Below is a small trained network, with its code and all its weights. Each question gives an input and a target symbol and asks what happens when units are switched off, that is, made to give their printed mean instead of their output.

import numpy as np


def w(rows, s, z=0):
    codes = np.array(rows[::2]) - 128.0
    scale = np.full(codes.shape[1], s)
    scale[-1] = z or s
    return codes * scale


def softmax(a):
    e = np.exp(a - a.max(-1, keepdims=True))
    return e / e.sum(-1, keepdims=True)


def log_softmax(a):
    a = a - a.max(-1, keepdims=True)
    return a - np.log(np.exp(a).sum(-1, keepdims=True))


def net(x, mask):
    ids = ['αβγδεηλξπστφψω'.index(c) for c in x.split()]
    T = len(ids)
    res = E[ids] + P[:T]
    u = 0
    for l in range(2):
        r = res
        for j in range(3):
            rows = slice(4 * j, 4 * j + 4)
            q, k, v = (r @ M[l][rows].T for M in (Q, K, V))
            z = softmax(np.where(np.tri(T) > 0, q @ k.T / 4**0.5, -1e9)) @ v
            o = O[l][rows]
            res = res + np.where(mask[u + j], z, o[:, -1]) @ o[:, :-1]
        u += 3
    return log_softmax(res[-1] @ U[:, :-1].T + U[:, -1])


Q, K, V, O = {}, {}, {}, {}
E = w([
[121,108,175,115,162],'α',
[237,88,114,82,100],'β',
[25,91,100,88,108],'γ',
[144,253,5,162,95],'δ',
[57,184,147,85,185],'ε',
[128,17,88,149,79],'η',
[97,189,179,90,63],'λ',
[115,105,50,88,37],'ξ',
[138,83,73,70,183],'π',
[138,56,94,186,183],'σ',
[180,170,174,135,204],'τ',
[177,189,140,16,126],'φ',
[58,150,135,185,148],'ψ',
[163,132,190,196,94],'ω',
],0.021)
P = w([
[158,189,64,118,106],'0',
[137,196,56,120,62],'1',
[142,192,65,134,70],'2',
[156,197,79,120,81],'3',
[135,223,103,130,106],'4',
[127,224,109,122,111],'5',
[121,229,131,143,119],'6',
[130,254,151,157,131],'7',
[132,238,136,137,135],'8',
[117,222,106,107,126],'9',
],0.003)
Q[0] = w([
[76,128,157,169,172],'0.h1',
[128,162,94,114,106],'0.h1',
[130,96,127,232,151],'0.h1',
[105,93,128,138,143],'0.h1',
[75,22,94,128,88],'0.h2',
[89,131,143,61,180],'0.h2',
[105,90,80,170,148],'0.h2',
[140,122,79,156,107],'0.h2',
[130,111,121,126,169],'0.h3',
[77,149,221,91,233],'0.h3',
[145,151,115,13,128],'0.h3',
[5,121,173,44,119],'0.h3',
],0.011)
K[0] = w([
[73,115,196,95,129],'0.h1',
[110,159,116,142,144],'0.h1',
[133,87,164,127,137],'0.h1',
[119,26,96,130,121],'0.h1',
[122,141,10,127,76],'0.h2',
[87,156,132,57,159],'0.h2',
[118,164,105,176,174],'0.h2',
[138,112,80,188,116],'0.h2',
[121,133,119,85,136],'0.h3',
[123,165,64,122,155],'0.h3',
[174,177,119,121,88],'0.h3',
[102,158,77,119,112],'0.h3',
],0.013)
V[0] = w([
[169,107,175,214,205],'0.h1',
[75,94,123,164,77],'0.h1',
[55,78,206,85,189],'0.h1',
[140,134,111,245,42],'0.h1',
[112,124,75,142,123],'0.h2',
[73,68,173,118,108],'0.h2',
[32,141,100,191,136],'0.h2',
[215,188,147,89,109],'0.h2',
[130,179,75,133,167],'0.h3',
[203,254,91,182,123],'0.h3',
[155,193,179,96,108],'0.h3',
[163,154,116,100,194],'0.h3',
],0.0064)
O[0] = w([
[71,129,119,62,63,80],'0.h1',
[180,174,151,91,124,120],'0.h1',
[173,126,157,71,59,2],'0.h1',
[134,159,94,74,195,180],'0.h1',
[93,176,130,168,102,151],'0.h2',
[100,3,112,96,73,63],'0.h2',
[207,152,107,123,182,140],'0.h2',
[100,191,144,142,125,160],'0.h2',
[207,122,163,181,120,192],'0.h3',
[184,126,63,148,123,248],'0.h3',
[108,74,116,109,158,124],'0.h3',
[141,155,103,135,150,149],'0.h3',
],0.0041,0.0043)
Q[1] = w([
[148,188,121,150,158],'1.h1',
[203,156,135,15,100],'1.h1',
[247,85,92,104,154],'1.h1',
[82,103,149,115,181],'1.h1',
[123,183,127,141,126],'1.h2',
[104,74,89,174,106],'1.h2',
[145,158,164,114,125],'1.h2',
[160,165,136,102,185],'1.h2',
[147,39,123,193,178],'1.h3',
[64,72,139,94,145],'1.h3',
[104,64,171,7,161],'1.h3',
[103,218,40,169,191],'1.h3',
],0.012)
K[1] = w([
[136,142,135,148,186],'1.h1',
[164,188,62,93,100],'1.h1',
[182,134,34,130,141],'1.h1',
[73,158,158,129,161],'1.h1',
[133,121,148,100,150],'1.h2',
[116,109,157,147,121],'1.h2',
[83,144,156,117,93],'1.h2',
[94,158,177,151,158],'1.h2',
[152,37,125,184,146],'1.h3',
[70,78,49,61,166],'1.h3',
[155,93,62,16,146],'1.h3',
[63,161,255,163,186],'1.h3',
],0.012)
V[1] = w([
[119,196,115,98,91],'1.h1',
[152,120,115,41,179],'1.h1',
[146,76,49,62,143],'1.h1',
[160,126,150,104,65],'1.h1',
[112,105,227,162,186],'1.h2',
[176,111,94,130,115],'1.h2',
[98,84,156,246,73],'1.h2',
[152,112,119,124,151],'1.h2',
[116,166,115,228,152],'1.h3',
[190,152,133,79,156],'1.h3',
[65,167,156,118,184],'1.h3',
[177,155,166,166,80],'1.h3',
],0.011)
O[1] = w([
[51,250,153,133,75,177],'1.h1',
[84,184,127,99,213,105],'1.h1',
[82,154,17,131,143,136],'1.h1',
[204,164,106,42,78,46],'1.h1',
[148,141,186,243,177,80],'1.h2',
[175,134,73,147,150,150],'1.h2',
[122,94,118,246,46,92],'1.h2',
[158,97,115,123,154,142],'1.h2',
[123,114,66,188,161,254],'1.h3',
[182,147,120,73,215,136],'1.h3',
[66,254,136,153,166,166],'1.h3',
[222,199,169,160,3,152],'1.h3',
],0.0069,0.0055)
U = w([
[118,63,238,104,167,254],'α',
[209,117,128,99,144,139],'β',
[11,103,149,97,108,100],'γ',
[139,160,98,143,136,22],'δ',
[49,161,176,118,173,21],'ε',
[105,85,118,131,97,188],'η',
[97,171,160,114,80,149],'λ',
[82,148,90,98,80,77],'ξ',
[105,123,103,104,191,153],'π',
[158,91,111,189,187,92],'σ',
[196,156,172,154,202,109],'τ',
[140,180,136,90,156,95],'φ',
[50,141,149,205,121,181],'ψ',
[189,144,144,179,94,145],'ω',
],0.012,0.0065)

Each question gives the input, a string of symbols that net reads in full, and the target symbol t.
The units are the heads (4 rows each of Q, K, V and O). Each row of codes is followed by its name. A weight is (code - 128) times the scale printed after its matrix; where a second scale follows, it is the last column's (O and U).
mask holds one flag per head, layer by layer. A switched-off head (its flag False) gives its mean, the last column of its rows in O, instead of its output. The means were averaged over made-up inputs and are rounded, as every weight is.
A unit's drop is (log p(t) with every unit on - log p(t) with that unit switched off) / (log p(t) with every unit on - log p(t) with every unit switched off).
The circuit of an input: a set's keep is (log p(t) with only the set's units on - log p(t) with every unit switched off) / (log p(t) with every unit on - log p(t) with every unit switched off). Starting from all 6 units, units are removed one at a time, each time the one whose removal leaves the highest keep (on an exact tie, the one counted first), for as long as the keep stays at least 0.8.
units of the circuit, in order: the units of the circuit, biggest drop first
most important unit: the unit with the biggest drop
which heads matter: for each layer, one digit per head in row order, 1 if its drop is at least 0.15 and else 0, layers parted by /
drop when u is switched off: that unit's drop, to one decimal
input γ δ ω τ, target ω: units of the circuit, in order : [1.h3]
input π σ φ δ ω β, target ω: units of the circuit, in order : [1.h3 0.h1]
input δ τ ε ψ φ σ ε ψ σ, target ψ: which heads matter : 110 / 001
input π δ ξ, target π: which heads matter : 100 / 011
input π ξ π π δ γ φ π ψ π, target ψ: units of the circuit, in order : [0.h3 1.h1 1.h3 0.h1]
input λ π ω π ψ ω δ η, target ω: units of the circuit, in order : [0.h2 1.h3]
input δ π π ψ σ, target ψ: units of the circuit, in order : [0.h2 1.h3]
input δ ψ δ ψ δ ψ σ ω τ ψ, target ω: which heads matter : 001 / 101
input π σ ψ σ δ, target ψ: which heads matter : 001 / 011
input ξ β σ δ π γ, target π: units of the circuit, in order : [0.h3 1.h2 1.h1]
input ω φ δ γ σ η ψ ξ λ, target ψ: units of the circuit, in order : [0.h1 1.h3]
input ε δ φ π λ η ξ ψ δ, target ψ: which heads matter : 100 / 101
input β σ ψ δ β, target ψ: units of the circuit, in order : [0.h1 1.h1 1.h3]
input ε φ λ ε, target ε: most important unit : 1.h3
input β α λ η π ω ω δ λ, target ω: units of the circuit, in order : [0.h3 1.h3]
input τ α η δ ψ β σ ψ σ φ, target ψ: units of the circuit, in order : [0.h1 0.h3 1.h1 1.h3]
input η α π η ω γ α, target α: which heads matter : 001 / 001
input π α α ψ β ε ψ δ ψ ε, target ψ: which heads matter : 101 / 111
input π δ ξ σ ε τ ω, target ω: which heads matter : 000 / 001
input β σ ψ β λ δ ψ β π, target ψ: which heads matter : 000 / 101
input ε δ φ λ, target φ: most important unit : 1.h2
input τ σ π τ ω β δ ω σ, target ω: units of the circuit, in order : [1.h3 0.h2]
input δ ψ α ψ ω ξ η, target ω: which heads matter : 010 / 101
input σ ψ ω η α, target α: drop when 1.h1 is switched off : 0.1
input ω β ψ σ φ ψ δ ψ ξ, target ψ: drop when 1.h3 is switched off : 0.6
